Below is a small trained network, with its code and all its weights. Each question gives an input and a target symbol and asks what happens when units are switched off, that is, made to give their printed mean instead of their output.

import numpy as np


def w(rows, s, z=0):
    codes = np.array(rows[::2]) - 128.0
    scale = np.full(codes.shape[1], s)
    scale[-1] = z or s
    return codes * scale


def softmax(a):
    e = np.exp(a - a.max(-1, keepdims=True))
    return e / e.sum(-1, keepdims=True)


def log_softmax(a):
    a = a - a.max(-1, keepdims=True)
    return a - np.log(np.exp(a).sum(-1, keepdims=True))


def net(x, mask):
    ids = ['αβγδζμξτψω'.index(c) for c in x.split()]
    T = len(ids)
    res = E[ids] + P[:T]
    u = 0
    for l in range(2):
        r = res
        for j in range(3):
            rows = slice(2 * j, 2 * j + 2)
            q, k, v = (r @ M[l][rows].T for M in (Q, K, V))
            z = softmax(np.where(np.tri(T) > 0, q @ k.T / 2**0.5, -1e9)) @ v
            o = O[l][rows]
            res = res + np.where(mask[u + j], z, o[:, -1]) @ o[:, :-1]
        u += 3
    return log_softmax(res[-1] @ U[:, :-1].T + U[:, -1])


Q, K, V, O = {}, {}, {}, {}
E = w([
[153,154,75,81,161],'α',
[99,145,187,145,118],'β',
[136,151,144,136,139],'γ',
[159,163,199,150,102],'δ',
[22,109,115,90,138],'ζ',
[179,225,154,96,141],'μ',
[170,169,111,219,30],'ξ',
[131,33,101,125,124],'τ',
[28,71,39,134,101],'ψ',
[111,99,140,66,251],'ω',
],0.02)
P = w([
[97,72,108,170,117],'0',
[112,106,126,91,91],'1',
[128,101,146,51,47],'2',
[184,111,146,90,56],'3',
[231,132,145,109,54],'4',
[254,167,142,102,55],'5',
],0.0058)
Q[0] = w([
[122,134,208,152,167],'0.h0',
[143,142,164,127,98],'0.h0',
[145,57,146,150,163],'0.h1',
[129,150,140,211,249],'0.h1',
[161,204,123,64,169],'0.h2',
[114,85,150,201,66],'0.h2',
],0.012)
K[0] = w([
[99,115,100,115,78],'0.h0',
[137,158,32,215,92],'0.h0',
[96,114,52,27,226],'0.h1',
[43,186,213,75,249],'0.h1',
[194,96,157,116,196],'0.h2',
[101,165,1,187,85],'0.h2',
],0.0077)
V[0] = w([
[72,159,228,74,254],'0.h0',
[138,54,70,115,185],'0.h0',
[168,77,33,72,139],'0.h1',
[115,137,79,162,63],'0.h1',
[102,193,13,155,61],'0.h2',
[106,34,209,178,200],'0.h2',
],0.0074)
O[0] = w([
[31,96,95,200,162,4],'0.h0',
[43,137,127,103,132,116],'0.h0',
[137,62,115,43,2,193],'0.h1',
[78,132,182,104,150,214],'0.h1',
[163,216,104,136,86,210],'0.h2',
[67,90,184,139,133,82],'0.h2',
],0.0072,0.0035)
Q[1] = w([
[62,169,97,122,121],'1.h0',
[159,202,212,113,145],'1.h0',
[90,160,37,251,159],'1.h1',
[132,91,140,116,90],'1.h1',
[76,116,166,157,48],'1.h2',
[112,111,168,146,119],'1.h2',
],0.013)
K[1] = w([
[79,124,111,145,152],'1.h0',
[171,183,183,130,150],'1.h0',
[83,141,166,39,251],'1.h1',
[110,139,117,146,111],'1.h1',
[109,114,137,105,138],'1.h2',
[158,137,113,123,164],'1.h2',
],0.02)
V[1] = w([
[86,161,247,173,43],'1.h0',
[106,154,161,140,199],'1.h0',
[106,95,66,145,125],'1.h1',
[53,232,110,141,128],'1.h1',
[87,72,115,225,20],'1.h2',
[151,127,118,189,73],'1.h2',
],0.011)
O[1] = w([
[135,81,2,95,183,185],'1.h0',
[198,64,101,150,96,3],'1.h0',
[87,179,31,64,139,132],'1.h1',
[31,181,150,177,113,26],'1.h1',
[113,148,42,140,91,197],'1.h2',
[196,87,77,249,52,148],'1.h2',
],0.0095,0.0067)
U = w([
[133,146,190,76,2,32],'α',
[101,56,93,168,119,115],'β',
[115,132,110,146,102,163],'γ',
[152,80,97,153,129,115],'δ',
[103,133,85,154,134,135],'ζ',
[145,184,183,127,167,254],'μ',
[180,130,128,120,49,19],'ξ',
[194,86,98,48,54,136],'τ',
[131,205,65,120,25,124],'ψ',
[111,102,184,66,169,157],'ω',
],0.0079,0.0063)

Each question gives the input, a string of symbols that net reads in full, and the target symbol t.
The units are the heads (2 rows each of Q, K, V and O). Each row of codes is followed by its name. A weight is (code - 128) times the scale printed after its matrix; where a second scale follows, it is the last column's (O and U).
mask holds one flag per head, layer by layer. A switched-off head (its flag False) gives its mean, the last column of its rows in O, instead of its output. The means were averaged over made-up inputs and are rounded, as every weight is.
A unit's drop is (log p(t) with every unit on - log p(t) with that unit switched off) / (log p(t) with every unit on - log p(t) with every unit switched off).
The circuit of an input: a set's keep is (log p(t) with only the set's units on - log p(t) with every unit switched off) / (log p(t) with every unit on - log p(t) with every unit switched off). Starting from all 6 units, units are removed one at a time, each time the one whose removal leaves the highest keep (on an exact tie, the one counted first), for as long as the keep stays at least 0.8.
circuit, biggest first: the units of the circuit, biggest drop first
unit that matters most: the unit with the biggest drop
heads that matter: for each layer, one digit per head in row order, 1 if its drop is at least 0.15 and else 0, layers parted by /
input δ μ μ, target μ: circuit, biggest first => [0.h1 1.h2]
input τ τ α γ τ β, target τ: unit that matters most => 1.h1
input μ ξ γ μ ξ, target ξ: heads that matter => 111 / 011
input ω ζ μ, target ω: circuit, biggest first => [0.h2 1.h2]
input τ μ ψ β δ, target ψ: heads that matter => 001 / 010
input τ ψ τ δ, target ψ: heads that matter => 011 / 011
input τ τ γ, target τ: circuit, biggest first => [1.h1 0.h1]
input β μ β, target μ: heads that matter => 010 / 011
input τ τ δ ψ, target ψ: circuit, biggest first => [0.h1 1.h2 0.h2]
input τ β γ, target τ: heads that matter => 010 / 110
input μ ψ τ β, target ψ: circuit, biggest first => [1.h1 0.h0]
input τ ψ β, target ψ: circuit, biggest first => [0.h2 1.h1]
input ξ τ ψ μ, target ξ: circuit, biggest first => [0.h0 1.h2 1.h1 0.h2]
input τ β δ, target τ: circuit, biggest first => [0.h1 1.h1]
input ξ ζ ω, target β: heads that matter => 001 / 001
input γ δ ψ, target ψ: heads that matter => 000 / 001
input μ μ μ γ, target μ: circuit, biggest first => [1.h2 0.h1]
input α β ω ψ ψ, target ω: circuit, biggest first => [1.h2 0.h0]
input β γ ψ ζ, target ψ: circuit, biggest first => [1.h1]
input ω ξ ζ, target ω: heads that matter => 001 / 001
input τ τ ψ τ τ δ, target τ: circuit, biggest first => [1.h0 1.h1]
input τ δ β τ γ ζ, target τ: circuit, biggest first => [1.h1 0.h1]
input β β τ ω τ, target ω: circuit, biggest first => [1.h2 0.h2]
input τ δ γ τ ψ α, target ψ: heads that matter => 001 / 011
input δ β δ, target δ: unit that matters most => 1.h0
input ω τ ψ γ, target ψ: circuit, biggest first => [1.h1 0.h0]
input α τ μ, target τ: heads that matter => 010 / 010
input ξ τ δ τ τ, target α: heads that matter => 110 / 110
input τ β ζ, target τ: heads that matter => 010 / 010
input ω τ α, target ω: unit that matters most => 0.h2
